Below is a small trained network, with its code and all its weights. Each question gives an input and a class and asks what happens when units are switched off, that is, made to give their printed mean instead of their output.

import numpy as np


def w(rows, s, z=0):
    codes = np.array(rows[::2]) - 128.0
    scale = np.full(codes.shape[1], s)
    scale[-1] = z or s
    return codes * scale


def norm(h):
    return h / np.sqrt((h * h).mean(-1, keepdims=True) + 1e-5)


def f(y):
    return y / 2 * (1 + np.tanh(0.7978845608 * (y + 0.044715 * y**3)))


def log_softmax(a):
    a = a - a.max(-1, keepdims=True)
    return a - np.log(np.exp(a).sum(-1, keepdims=True))


def net(x, mask):
    res = np.array(x, float).reshape(1, 3) / 4 @ E
    u = 0
    for l in range(3):
        y = f(norm(res) @ A[l][:, :-1].T + A[l][:, -1])
        res = res + np.where(mask[u : u + 10], y, B[l][:, -1]) @ B[l][:, :-1]
        u += 10
    return log_softmax(norm(res)[-1] @ U[:, :-1].T + U[:, -1])


A, B = {}, {}
E = w([
[127,249,128,167,98,108,154,84,140],'x0',
[164,156,139,120,124,128,76,139,92],'x1',
[86,157,200,90,138,82,166,155,131],'x2',
],0.012)
A[0] = w([
[146,155,82,153,71,96,150,93,134,233],'L0N0',
[174,169,93,129,110,192,88,165,103,210],'L0N1',
[166,204,129,109,92,155,110,171,71,144],'L0N2',
[166,180,109,141,158,142,96,149,107,121],'L0N3',
[99,140,219,110,145,113,159,135,154,189],'L0N4',
[83,135,145,96,162,94,135,172,134,56],'L0N5',
[185,182,84,155,119,144,114,50,94,4],'L0N6',
[96,9,122,90,129,187,154,180,107,66],'L0N7',
[107,86,90,165,146,127,101,120,141,73],'L0N8',
[146,68,108,140,133,166,161,104,165,150],'L0N9',
],0.012,0.0027)
B[0] = w([
[96,5,122,101,160,68,166,113,149,200],'L0N0',
[66,138,94,215,51,95,77,44,119,199],'L0N1',
[50,112,81,133,173,134,82,134,75,184],'L0N2',
[77,108,104,125,113,64,161,35,137,167],'L0N3',
[92,139,59,47,92,166,116,147,18,196],'L0N4',
[51,223,146,116,51,159,102,139,71,163],'L0N5',
[113,168,182,202,246,121,154,113,147,212],'L0N6',
[254,88,104,110,64,65,179,80,153,245],'L0N7',
[111,184,64,124,226,241,196,215,187,163],'L0N8',
[89,114,216,94,246,198,92,120,146,185],'L0N9',
],0.0069,0.012)
A[1] = w([
[120,132,144,186,50,134,41,152,1,251],'L1N0',
[151,154,136,157,21,76,196,139,133,141],'L1N1',
[134,130,58,124,33,102,231,194,183,136],'L1N2',
[75,167,204,192,100,125,174,219,38,125],'L1N3',
[130,170,112,104,108,160,232,93,190,60],'L1N4',
[128,179,154,155,84,146,166,187,211,79],'L1N5',
[174,98,133,194,79,77,97,32,163,215],'L1N6',
[76,117,210,135,145,57,115,164,222,50],'L1N7',
[69,118,136,10,6,17,213,130,76,115],'L1N8',
[193,44,114,186,83,146,117,124,251,116],'L1N9',
],0.0074,0.0025)
B[1] = w([
[84,95,213,231,200,84,194,117,230,184],'L1N0',
[234,52,115,125,174,135,138,87,254,145],'L1N1',
[201,67,220,91,147,89,133,104,87,158],'L1N2',
[105,88,133,99,201,204,148,129,175,158],'L1N3',
[165,83,37,139,68,87,68,141,107,147],'L1N4',
[207,72,152,98,146,132,126,230,124,115],'L1N5',
[56,104,81,123,176,86,51,73,140,206],'L1N6',
[141,77,17,58,71,121,33,138,85,129],'L1N7',
[205,137,66,154,79,112,125,179,69,255],'L1N8',
[17,202,218,84,118,227,130,188,86,195],'L1N9',
],0.0068,0.0092)
A[2] = w([
[98,116,71,105,116,104,179,141,64,210],'L2N0',
[67,126,160,172,106,82,173,140,166,133],'L2N1',
[61,253,127,66,131,142,85,142,83,44],'L2N2',
[80,123,106,166,134,227,103,116,136,93],'L2N3',
[84,182,98,248,185,167,138,136,137,58],'L2N4',
[109,139,137,122,142,173,135,118,145,109],'L2N5',
[171,124,117,132,170,127,158,112,157,50],'L2N6',
[183,104,127,134,133,135,32,151,138,139],'L2N7',
[161,159,119,195,106,68,157,154,66,102],'L2N8',
[167,79,106,122,128,137,96,133,57,252],'L2N9',
],0.011,0.0033)
B[2] = w([
[129,159,165,152,80,119,112,187,98,232],'L2N0',
[140,147,53,87,69,198,26,93,144,179],'L2N1',
[69,166,20,165,160,221,174,137,127,173],'L2N2',
[247,254,95,99,88,133,100,134,80,201],'L2N3',
[157,35,243,101,105,109,199,233,178,254],'L2N4',
[119,157,84,91,168,86,151,105,104,147],'L2N5',
[78,63,173,104,203,174,129,135,36,138],'L2N6',
[41,120,83,127,129,117,150,147,98,143],'L2N7',
[151,54,211,50,131,193,74,97,147,185],'L2N8',
[127,203,136,170,135,80,158,84,178,208],'L2N9',
],0.0081,0.0085)
U = w([
[145,118,189,141,101,116,64,134,159,50],'0',
[184,190,128,211,172,147,58,115,172,39],'1',
[55,97,114,232,175,19,113,26,197,200],'2',
[242,128,159,91,34,32,160,144,75,176],'3',
[160,166,118,163,151,93,109,158,151,2],'4',
[203,207,24,90,154,187,71,46,112,115],'5',
[36,188,116,142,91,169,163,189,76,192],'6',
[204,78,175,83,251,198,211,140,203,142],'7',
],0.014,0.0062)

Each question gives the input, the list of numbers given to net, and the class t.
The units are the neurons (one row each of A and B). Each row of codes is followed by its name. A weight is (code - 128) times the scale printed after its matrix; where a second scale follows, it is the last column's (A, B and U).
mask holds one flag per neuron, layer by layer. A switched-off neuron (its flag False) gives its mean, the last column of its row in B, instead of its output. The means were averaged over made-up inputs and are rounded, as every weight is.
A unit's drop is (log p(t) with every unit on - log p(t) with that unit switched off) / (log p(t) with every unit on - log p(t) with every unit switched off).
The circuit of an input: a set's keep is (log p(t) with only the set's units on - log p(t) with every unit switched off) / (log p(t) with every unit on - log p(t) with every unit switched off). Starting from the 12 units with the biggest drops (on a tie, the unit counted first), units are removed one at a time, each time the one whose removal leaves the highest keep (on an exact tie, the one counted first), for as long as the keep stays at least 0.8.
units of the circuit, in order: the units of the circuit, biggest drop first
unit that matters most: the unit with the biggest drop
k most important neurons: the k neurons with the biggest drops, biggest first
top k neurons in layer l: the k neurons of layer l with the biggest drops, biggest first
input [6,-6,7], class 3: units of the circuit, in order	[L0N6 L1N8]
input [-2,8,3], class 0: units of the circuit, in order	[L1N0 L0N6 L2N1 L0N7]
input [8,-8,-8], class 7: units of the circuit, in order	[L2N4]
input [4,3,3], class 6: 2 most important neurons	[L0N7 L0N2]
input [2,-7,-2], class 7: 3 most important neurons	[L0N9 L0N1 L0N5]
input [-3,2,7], class 6: top 2 neurons in layer 0	[L0N4 L0N5]
input [7,-3,7], class 3: top 2 neurons in layer 0	[L0N9 L0N6]
input [-2,3,-8], class 1: 3 most important neurons	[L0N1 L2N3 L0N8]
input [-6,4,-2], class 5: 2 most important neurons	[L2N4 L0N0]
input [0,-5,4], class 6: 3 most important neurons	[L0N4 L0N7 L0N5]
input [3,-8,-2], class 7: 3 most important neurons	[L0N1 L0N9 L0N5]
input [3,-8,6], class 6: 4 most important neurons	[L0N7 L0N4 L0N5 L1N3]
input [2,1,3], class 6: top 2 neurons in layer 0	[L0N7 L0N4]
input [4,-3,3], class 3: unit that matters most	L0N9
input [-2,4,2], class 0: 2 most important neurons	[L1N0 L2N8]
input [-8,-8,3], class 3: 2 most important neurons	[L0N7 L0N6]
input [-4,6,-8], class 1: 2 most important neurons	[L2N3 L0N8]
input [6,7,4], class 6: top 2 neurons in layer 0	[L0N7 L0N2]
input [3,-2,-6], class 2: top 2 neurons in layer 0	[L0N1 L0N0]
input [6,-8,0], class 3: unit that matters most	L0N1
input [-3,4,6], class 6: top 3 neurons in layer 0	[L0N5 L0N4 L0N0]
input [5,4,4], class 6: 3 most important neurons	[L0N7 L2N2 L0N2]
